What each symbol does to the elements:
de: w862->w866, w9->w867, w298->w981, w843->w661, w432->w741, w550->w603, w519->w294, w935->w293, w188->w971, w384->w927, w804->w519, w35->w791, w738->w9, w866->w843, w772->w691, w433->w614, w927->w925, w774->w964, w978->w976, w631->w22, w228->w193, w528->w827, w265->w801, w130->w512, w976->w142, w761->w275, w175->w298, w741->w682, w562->w516, w207->w883, w872->w188, w752->w804, w511->w924, w990->w433, w736->w16, w827->w772, w551->w680, w50->w756, w193->w600, w364->w383, w113->w364, w457->w336, w972->w131, w780->w207, w148->w778, w913->w613, w781->w10, w293->w99, w964->w849, w759->w325, w336->w93, w613->w96, w180->w774, w778->w758, w31->w761, w763->w520, w200->w35, w383->w270, w883->w726, w399->w432, w275->w355, w99->w633, w589->w162, w630->w615, w867->w757, w896->w990, w775->w550, w201->w573, w250->w872, w756->w201, w88->w175, w341->w384, w997->w966, w758->w676, w520->w551, w996->w228, w924->w130, w162->w946, w142->w213, w325->w972, w615->w265, w966->w434, w434->w986, w22->w781, w24->w200, w16->w562, w93->w479, w445->w589, w96->w641, w603->w277
zi: w298->w50, w294->w827, w843->w736, w519->w528, w188->w763, w35->w780, w772->w978, w433->w24, w927->w631, w573->w384, w925->w22, w265->w250, w213->w924, w130->w997, w355->w615, w741->w862, w680->w774, w562->w913, w691->w976, w682->w866, w971->w520, w551->w180, w479->w432, w757->w761, w131->w336, w193->w752, w972->w457, w981->w756, w849->w9, w781->w113, w661->w16, w946->w550, w614->w200, w516->w613, w600->w804, w964->w738, w270->w778, w383->w148, w883->w935, w512->w966, w277->w990, w275->w630, w99->w445, w10->w364, w801->w872, w791->w207, w676->w175, w867->w31, w633->w589, w201->w341, w641->w325, w726->w293, w758->w88, w162->w775, w142->w511, w986->w228, w434->w996, w93->w399, w96->w759, w603->w896
po: w9->w738, w298->w175, w294->w519, w843->w866, w432->w399, w550->w775, w519->w804, w188->w872, w384->w341, w804->w752, w35->w200, w866->w862, w772->w827, w433->w990, w927->w384, w774->w180, w573->w201, w228->w996, w925->w927, w265->w615, w213->w142, w130->w924, w355->w275, w976->w978, w761->w31, w175->w88, w741->w432, w680->w551, w562->w16, w207->w780, w691->w772, w682->w741, w872->w250, w990->w896, w971->w188, w827->w528, w551->w520, w479->w93, w757->w867, w131->w972, w193->w228, w364->w113, w972->w325, w981->w298, w849->w964, w781->w22, w293->w935, w661->w843, w946->w162, w614->w433, w516->w562, w600->w193, w964->w774, w270->w383, w336->w457, w613->w913, w778->w148, w200->w24, w383->w364, w883->w207, w512->w130, w277->w603, w275->w761, w99->w293, w589->w445, w10->w781, w801->w265, w791->w35, w676->w758, w867->w9, w633->w99, w201->w756, w756->w50, w641->w96, w726->w883, w758->w778, w520->w763, w924->w511, w162->w589, w142->w976, w986->w434, w325->w759, w615->w630, w966->w997, w434->w966, w22->w631, w16->w736, w93->w336, w96->w613, w603->w550
ri: w9->w924, w298->w99, w294->w573, w550->w336, w519->w201, w935->w913, w188->w519, w384->w550, w804->w756, w35->w843, w738->w511, w772->w927, w433->w741, w927->w603, w774->w976, w978->w631, w631->w896, w573->w946, w228->w175, w925->w277, w528->w341, w265->w193, w213->w10, w130->w383, w355->w986, w976->w22, w761->w966, w175->w293, w680->w691, w207->w16, w691->w925, w872->w804, w752->w50, w511->w113, w990->w432, w971->w294, w827->w384, w551->w772, w50->w445, w757->w512, w193->w298, w364->w200, w113->w24, w981->w633, w780->w736, w148->w780, w849->w213, w781->w433, w293->w613, w946->w131, w614->w682, w600->w981, w964->w142, w270->w791, w180->w978, w778->w207, w31->w997, w763->w528, w200->w866, w383->w35, w883->w562, w512->w270, w277->w479, w275->w434, w99->w96, w589->w325, w10->w614, w801->w600, w630->w996, w791->w661, w676->w726, w867->w130, w633->w641, w896->w399, w775->w457, w201->w162, w250->w752, w756->w589, w88->w935, w341->w775, w997->w148, w726->w516, w758->w883, w520->w827, w996->w88, w924->w364, w162->w972, w142->w781, w986->w676, w615->w228, w966->w778, w434->w758, w22->w990, w24->w862, w445->w759, w603->w93
tu: w862->w24, w298->w193, w294->w971, w843->w35, w432->w990, w550->w384, w519->w188, w935->w88, w384->w827, w804->w872, w35->w383, w866->w200, w772->w551, w433->w781, w927->w772, w978->w180, w631->w978, w573->w294, w228->w615, w925->w691, w528->w763, w213->w849, w130->w867, w976->w774, w175->w228, w741->w433, w562->w883, w207->w778, w691->w680, w682->w614, w752->w250, w511->w738, w990->w22, w736->w780, w827->w520, w479->w277, w50->w752, w131->w946, w193->w265, w364->w924, w113->w511, w457->w775, w972->w162, w981->w600, w780->w148, w148->w997, w913->w935, w781->w142, w293->w175, w661->w791, w946->w573, w614->w10, w516->w726, w600->w801, w270->w512, w759->w445, w336->w550, w613->w293, w778->w966, w200->w364, w383->w130, w883->w758, w399->w896, w512->w757, w277->w925, w99->w298, w589->w756, w10->w213, w791->w270, w676->w986, w633->w981, w896->w631, w775->w341, w201->w519, w756->w804, w88->w996, w641->w633, w341->w528, w997->w31, w726->w676, w758->w434, w996->w630, w924->w9, w162->w201, w142->w964, w986->w355, w325->w589, w966->w761, w434->w275, w22->w976, w24->w113, w16->w207, w93->w603, w445->w50, w96->w99, w603->w927
ki: w862->w399, w9->w774, w298->w758, w294->w600, w843->w741, w432->w336, w550->w589, w519->w193, w935->w780, w188->w265, w384->w756, w804->w228, w35->w433, w738->w180, w866->w432, w772->w519, w433->w603, w927->w201, w774->w520, w978->w528, w631->w341, w573->w981, w228->w966, w925->w573, w528->w752, w265->w275, w213->w691, w130->w142, w355->w757, w976->w827, w761->w9, w175->w778, w741->w93, w680->w971, w562->w843, w207->w200, w691->w294, w682->w479, w872->w615, w752->w996, w511->w978, w990->w550, w736->w862, w971->w801, w827->w804, w551->w188, w479->w131, w50->w88, w757->w849, w131->w641, w193->w434, w364->w22, w113->w631, w457->w759, w972->w96, w981->w676, w780->w24, w148->w113, w849->w680, w913->w736, w781->w927, w293->w207, w661->w682, w946->w633, w614->w277, w516->w661, w600->w986, w964->w551, w270->w10, w759->w913, w336->w325, w613->w16, w180->w763, w778->w364, w31->w738, w763->w250, w200->w990, w383->w781, w883->w35, w399->w457, w512->w213, w277->w946, w275->w867, w99->w883, w589->w293, w10->w925, w801->w355, w630->w31, w791->w614, w676->w270, w867->w964, w633->w726, w896->w775, w775->w445, w201->w298, w250->w630, w756->w175, w88->w148, w641->w516, w341->w50, w997->w511, w726->w791, w758->w383, w520->w872, w996->w997, w924->w976, w162->w99, w142->w772, w986->w512, w325->w613, w615->w761, w966->w924, w434->w130, w22->w384, w24->w896, w16->w866, w93->w972, w445->w935, w96->w562, w603->w162

The rows follow the links: the fewer symbols apart two elements are, the more alike their rows tend to be.

Row, then element:
33,-257,106,46,-61,79,17,193,2,66,-159,-69,46,133,6,79,215,-36,-304,163,78,-16,-61,187,-184,-107,-58,-26,48,-30,-92,72,127,-26,-116,-13,91,-54,32,-195,7,103,155,-92,-4,59,56,-77,44,92,-9,95; element w804
-224,35,-85,141,-192,74,-26,32,7,4,-143,10,65,105,86,42,-8,26,-59,-39,-117,-55,-1,152,49,-95,-107,326,-105,-165,136,-84,-290,-99,-140,12,18,1,1,204,173,-81,-195,-10,-226,-30,-59,-36,-35,-38,66,-99; element w603
6,-212,88,78,-49,-141,-99,17,60,-11,48,90,-79,81,56,-17,130,-132,-190,97,22,-128,-88,338,-110,-173,-58,-124,127,-22,-38,145,19,29,-94,68,-35,135,48,-228,10,115,73,46,-147,21,158,-83,127,-57,10,76; element w188
-9,-224,82,72,-143,-17,-40,60,20,58,-19,59,-31,102,25,33,105,-17,-268,117,-73,-134,-102,346,-114,-164,-122,38,82,-63,-53,116,62,97,-182,82,31,58,109,-176,-11,166,-1,29,-168,17,69,-138,108,-53,-44,105; element w519
11,13,124,44,60,-223,-118,-65,30,43,149,189,-95,-38,72,-10,-9,-66,109,-120,109,-1,-109,104,30,-58,3,-258,89,108,-31,200,52,-78,-139,-87,-75,89,144,-175,-174,20,11,95,-121,73,210,17,61,-22,59,138; element w867
6,-116,99,-8,-108,-24,-106,23,-18,-6,35,62,33,132,6,-108,-6,7,-153,22,-69,-232,-61,305,-38,-91,-100,18,213,-94,68,42,142,120,-23,146,-53,75,82,-169,1,233,-99,190,-128,-16,65,-129,227,-116,-104,43; element w294
91,-2,-33,71,36,-2,176,-98,108,43,-116,65,42,-234,-120,26,137,126,7,-28,233,123,-10,-214,11,-26,-66,-30,-100,152,-29,35,-38,-72,11,-219,69,-2,-40,-93,-13,-119,-81,-109,1,72,-228,76,-210,51,-57,224; element w778
-30,-139,32,194,18,63,-68,77,-28,-68,-335,-28,148,165,107,8,157,-107,-219,-42,119,105,12,76,-9,-186,11,-1,-84,33,28,-39,-95,-245,-262,-105,-26,-131,-80,-79,165,-40,25,-91,27,-2,145,36,9,117,90,32; element w827
252,-38,-11,-73,152,-162,69,-41,57,-80,-64,42,60,-98,-66,-118,118,-73,71,-51,276,90,9,-152,51,-46,23,-306,90,192,35,-40,82,-147,106,-159,-73,17,-61,-246,-10,-29,143,41,84,62,6,112,-1,82,-19,130; element w31
10,110,-69,4,-41,-86,31,-234,90,15,64,151,4,-175,-137,-149,-81,139,193,-168,99,-114,-18,-112,154,14,-131,25,67,131,124,-56,-35,81,49,-33,-34,112,66,-70,-40,83,-271,199,-140,-50,-209,45,6,-133,-188,145; element w676
58,246,-7,-225,72,105,63,163,-111,-16,-51,-99,76,-4,-48,86,-71,117,202,38,-67,69,-76,-253,52,276,80,64,2,-79,-61,-95,0,-117,153,-141,26,-38,-47,110,-199,-194,99,-50,118,120,-67,6,-64,40,140,-120; element w862
42,-4,70,-46,287,107,-148,-13,-127,-114,-10,-140,68,51,19,-66,-86,-51,33,-140,94,199,87,-165,66,53,178,-147,-31,108,-67,35,180,-8,-43,-26,-39,-210,7,57,-34,12,121,-42,320,-101,226,79,126,90,21,-81; element w978
-101,-159,75,53,-181,67,9,95,11,130,-44,24,12,131,3,52,55,73,-264,134,-133,-181,-93,312,-86,-108,-146,209,62,-126,-77,91,20,91,-147,51,103,55,80,-59,-8,135,-105,-29,-160,21,-39,-177,90,-82,-82,63; element w201
7,130,10,-84,164,178,-30,53,-155,-72,-40,-163,47,57,1,42,-154,20,78,-55,-65,172,110,-227,43,185,145,50,-83,-21,-43,-61,100,24,64,9,7,-213,-28,221,10,-46,106,-114,291,-84,63,28,7,78,32,-175; element w896
155,-5,19,41,47,-226,-45,-172,121,-62,96,151,-44,-120,3,-208,-11,-39,156,-132,152,-63,-18,16,94,-83,-24,-251,139,163,94,29,26,0,12,-6,-150,99,24,-185,-8,87,-89,214,-115,25,35,81,44,-71,-27,122; element w355
-130,80,52,10,74,29,-220,-171,-99,-6,159,32,-30,50,46,-63,-295,2,118,-214,-143,-37,69,41,144,64,48,62,-6,21,34,32,19,146,-97,158,-59,-45,151,193,-7,135,-173,122,63,-150,152,35,176,-99,-68,-99; element w10
12,182,-103,-12,-127,-51,65,-163,125,37,77,121,-6,-199,-83,-123,-90,121,196,-103,-4,-161,3,-105,136,56,-135,125,29,19,141,-100,-91,62,88,-41,-36,102,23,36,-4,1,-285,154,-160,-9,-269,18,-66,-119,-111,42; element w726
41,84,-111,45,-46,-3,237,-30,118,53,-138,1,16,-202,-99,107,102,87,21,42,128,67,-1,-280,11,44,-67,78,-134,68,-16,-52,-119,-65,86,-164,88,8,-78,-34,-17,-200,-81,-146,28,42,-295,55,-269,54,0,124; element w207
176,-195,117,-97,87,-17,-40,157,-41,-65,-139,-66,30,135,-44,-52,175,-92,-196,139,122,29,-29,81,-115,-45,76,-199,211,-6,-76,-33,169,-74,28,-2,-4,-20,-93,-216,25,125,272,94,108,45,156,-34,155,147,13,30; element w250
-205,91,-96,87,-194,17,-1,106,-46,-18,-78,-41,2,62,92,58,-40,-23,16,25,-168,-35,13,102,25,-54,-77,232,-114,-199,118,-181,-339,-112,-42,50,-3,19,-103,210,170,-118,-77,-57,-184,32,-51,-41,-97,-10,163,-161; element w93
-44,-92,46,15,-123,142,146,269,-9,89,-171,-133,49,109,-56,182,151,99,-252,248,-102,-38,-62,122,-186,-6,-80,216,1,-183,-99,-60,0,-15,-41,-3,161,-43,-50,9,12,-59,88,-183,-21,63,-111,-148,-72,51,8,-32; element w589
28,12,36,-34,76,177,-18,137,-115,-113,-348,-202,262,205,-42,-95,20,-17,-133,-17,78,104,84,-113,80,18,68,138,-17,19,66,-201,-47,-165,-41,-72,-17,-207,-138,55,146,21,53,-27,197,6,13,-12,49,86,4,-85; element w341
27,-228,-22,172,-31,-70,49,-164,173,32,227,84,-206,-171,-25,39,58,-58,-153,71,42,-47,57,161,-129,-146,-79,-148,-13,92,-1,147,113,278,10,157,53,85,57,-102,93,121,-13,-44,-67,-125,-53,18,-52,-21,-146,153; element w193
-89,9,-2,-68,-170,90,-17,55,-41,64,60,-56,60,124,-12,-24,-42,80,-87,69,-181,-239,-77,230,-35,37,-120,263,151,-197,33,-63,-21,143,13,176,28,72,59,72,-13,147,-166,137,-153,-5,-79,-197,132,-94,-64,-74; element w946
68,-244,-19,159,4,-157,-15,-110,131,24,185,113,-199,-110,45,3,119,-141,-101,79,98,-65,45,180,-150,-158,-17,-260,64,82,9,112,80,150,5,158,-11,127,-1,-178,77,79,91,7,-92,-59,97,32,-2,12,-66,109; element w265
135,-125,86,-196,13,182,38,193,-81,26,-206,-178,176,195,-142,-25,88,89,-255,155,4,-20,-9,39,-88,70,51,122,136,-62,-105,-84,198,29,63,-60,135,-113,-8,-73,-17,82,139,-42,194,28,-36,-120,82,55,-76,-4; element w50
87,-15,101,-24,262,-32,-163,-2,-74,-155,41,-53,10,56,70,-91,-44,-160,26,-110,85,159,82,-76,22,25,164,-283,26,125,-18,41,143,-72,-1,18,-119,-93,3,-49,17,32,164,46,254,-37,289,99,164,142,83,-4; element w180
-6,-59,67,60,-3,-146,-215,-76,12,-116,-37,101,21,126,118,-202,-28,-149,-8,-125,29,-80,-11,232,112,-180,15,-104,108,3,132,-4,-93,-91,-140,32,-171,56,45,-115,115,168,-69,254,-136,4,213,25,185,-39,11,-25; element w680

Each walk starts at a row. The symbols on each line, taken left to right, move it on to the next element.
Answer with the element's row; about right is enough.
---
-159,-39,62,210,118,-24,-214,-195,-37,-8,169,75,-122,14,184,61,-145,-128,58,-200,-63,102,31,67,66,-107,53,-109,-124,86,-48,179,26,64,-171,75,-55,-45,132,96,13,68,-18,-58,-9,-143,275,98,114,-13,20,-3
ki tu zi ri ki tu: 102,-78,70,-25,161,-12,-117,91,-29,-190,-234,-78,114,132,52,-120,90,-158,-96,-10,169,113,27,4,67,-116,128,-175,70,115,32,-97,7,-209,-51,-68,-101,-69,-105,-163,132,48,172,70,99,50,191,74,118,115,45,-51
de de po de: -56,-123,60,171,-25,-166,-168,-19,59,-110,-55,79,-12,27,175,-63,80,-179,-90,-19,73,-29,-8,280,7,-282,-17,-114,-7,28,129,39,-141,-180,-186,17,-133,44,-9,-121,153,50,0,93,-155,24,240,52,116,9,79,32
---
-79,-61,98,104,229,50,-140,-55,-59,-10,-30,-56,-13,64,112,107,-100,-110,-23,-149,29,250,57,-93,-24,-3,151,-160,-161,166,-108,164,104,-25,-167,-37,-6,-199,61,86,-31,-44,124,-156,170,-106,276,101,35,113,62,-20
ki po de po: 49,-87,58,-42,126,105,-88,124,-100,-137,-315,-159,227,175,-2,-143,74,-63,-164,-64,131,111,70,-50,60,-42,76,-3,38,70,51,-143,27,-197,-64,-96,-70,-199,-83,-50,131,34,76,15,190,-4,115,34,107,101,27,-58
ri ri de tu po ri: -31,82,-33,-44,29,205,17,166,-94,-99,-278,-190,183,143,-21,-31,-20,34,-70,-6,-35,116,80,-104,60,67,68,216,-50,-96,61,-219,-97,-155,3,-84,15,-129,-138,140,171,-89,23,-20,140,6,-69,-17,-14,60,73,-161
---
-105,-9,58,52,-44,-36,-190,-70,0,-98,-61,39,85,144,43,-239,-76,-65,0,-182,-14,-129,23,236,157,-152,-61,51,91,-21,149,-42,-98,-33,-160,73,-108,5,43,13,120,196,-163,267,-123,-87,129,-22,243,-66,-40,-47
ri zi tu ki de: -149,-109,29,204,-89,-58,-182,-92,20,-63,-169,68,51,94,131,-38,52,-108,-168,-130,51,-51,-5,255,62,-245,-85,54,-47,-20,146,16,-205,-127,-272,-6,-64,-4,39,7,152,34,-129,52,-187,-35,141,21,102,-28,28,22
de zi ri de: -240,23,44,177,86,82,-150,-144,-70,66,161,71,-80,-9,125,56,-196,-28,91,-226,-125,84,64,10,57,17,28,59,-172,44,-72,129,-11,97,-190,91,10,-97,150,221,-7,9,-107,-78,-10,-181,185,76,47,-55,-27,-58
---
-166,126,-5,27,-138,83,-98,-40,-49,-19,-71,0,120,144,35,-108,-136,8,33,-122,-141,-114,27,131,128,17,-43,310,4,-166,156,-138,-206,-6,-62,83,-37,19,6,176,128,40,-200,160,-146,-46,-17,-64,117,-125,-15,-134
ki tu ki zi de ri: -149,-106,-20,32,-223,93,61,148,-27,163,6,-13,-38,83,4,114,38,77,-196,150,-180,-190,-102,262,-107,-45,-123,253,-8,-200,-57,-28,-87,103,-85,69,131,67,11,24,-1,69,-48,-41,-167,47,-125,-160,5,-83,-26,-3
ki de ri ki: 8,224,-197,-59,-158,-100,113,-75,77,-10,94,83,-32,-171,-31,-81,-86,82,256,8,-60,-136,13,-108,122,77,-84,147,20,-56,148,-118,-172,9,170,8,-80,154,-61,109,16,-105,-185,139,-177,23,-208,12,-118,-119,-11,-29
---
-94,144,-89,-31,-169,60,-25,46,-39,-84,-42,-27,101,97,68,-49,-93,-13,80,-21,-187,-134,32,131,94,38,-70,245,-6,-170,171,-196,-275,-36,36,92,-105,37,-68,205,147,-34,-75,132,-147,-9,-67,-38,11,-102,71,-190
po tu po tu ri: -172,46,-47,99,-71,161,46,144,-59,3,-306,-145,147,97,52,110,83,18,-113,18,-30,101,54,-27,11,-23,5,255,-139,-74,29,-158,-222,-151,-120,-53,58,-115,-97,153,138,-156,-40,-198,30,11,-66,12,-138,103,103,-87
po de de ri po: -123,76,-73,37,-138,87,86,163,-36,-41,-178,-128,71,89,61,78,3,-16,-62,95,-110,82,33,-27,1,-22,15,205,-157,-161,60,-209,-266,-198,1,-46,9,-42,-143,173,193,-185,35,-109,-52,50,-69,-34,-125,45,187,-170
---
-158,19,-32,-8,-234,45,84,156,-18,132,22,-69,-69,67,64,137,45,59,-106,201,-213,-152,-41,261,-122,-7,-84,224,17,-247,29,-56,-195,21,47,95,55,114,-28,98,57,-63,1,-53,-211,72,-130,-101,-77,-67,69,-99
zi ki de po de: -27,4,-62,-35,-172,101,152,260,-37,49,-100,-121,14,119,11,182,96,38,-193,262,-149,-35,-43,89,-143,13,-43,218,-15,-223,-52,-83,-87,-42,85,52,83,15,-85,58,12,-147,113,-143,-56,102,-111,-108,-129,31,91,-113
ki po ki de: 9,124,-156,-1,-58,-5,240,57,79,35,-75,-13,-9,-179,-43,123,96,59,87,133,50,89,-9,-225,-36,60,-46,77,-81,-20,48,-117,-173,-103,137,-96,34,21,-155,47,18,-269,-36,-99,-58,96,-265,46,-250,10,76,-5
---
-90,-81,82,145,126,-147,-208,-121,18,-58,162,141,-139,42,211,-30,-95,-207,71,-145,7,76,19,131,37,-90,75,-239,-57,93,-15,200,4,-27,-173,51,-108,10,120,-38,25,45,52,38,-60,-57,308,81,104,-14,56,-6
ri zi tu ki de: -8,-71,72,113,212,-81,-194,-47,-13,-85,70,0,-110,75,129,18,-24,-179,-8,-133,81,195,40,3,18,-48,121,-294,-86,152,-51,121,65,-74,-115,-1,-78,-91,21,-72,-3,-12,193,-77,131,-34,340,94,51,89,90,-11
ki po ki de: 123,-223,96,27,15,-63,1,132,23,-2,-71,-22,-22,119,53,28,241,-122,-232,145,101,0,-72,211,-148,-159,-5,-170,83,2,-42,98,104,-73,-56,-14,37,33,-43,-228,3,77,206,-35,-14,91,177,-52,84,73,45,136
---
226,-6,6,-70,163,-40,72,-27,74,-69,-143,-15,93,-143,-163,-111,102,61,42,-38,292,105,28,-279,59,10,43,-172,45,205,-4,-26,137,-70,108,-180,-38,-52,-66,-212,-48,-29,46,34,150,46,-108,107,-54,78,-62,164
ki de ri ki: -159,-15,62,104,186,121,-71,-33,-118,-20,0,-74,-10,36,61,140,-74,-18,-29,-120,-82,262,73,-162,-12,65,158,28,-221,70,-136,124,24,-13,-141,-19,26,-214,42,221,10,-67,42,-244,196,-83,182,76,-35,83,61,-54
ri ki tu ki de de: -58,-75,69,-19,-164,54,-105,53,-30,74,14,29,88,144,-39,-112,-51,63,-135,-5,-123,-220,-43,277,-18,-16,-108,155,189,-98,12,-20,71,133,-32,104,20,71,100,-24,-46,242,-139,177,-107,-5,2,-180,182,-150,-124,5
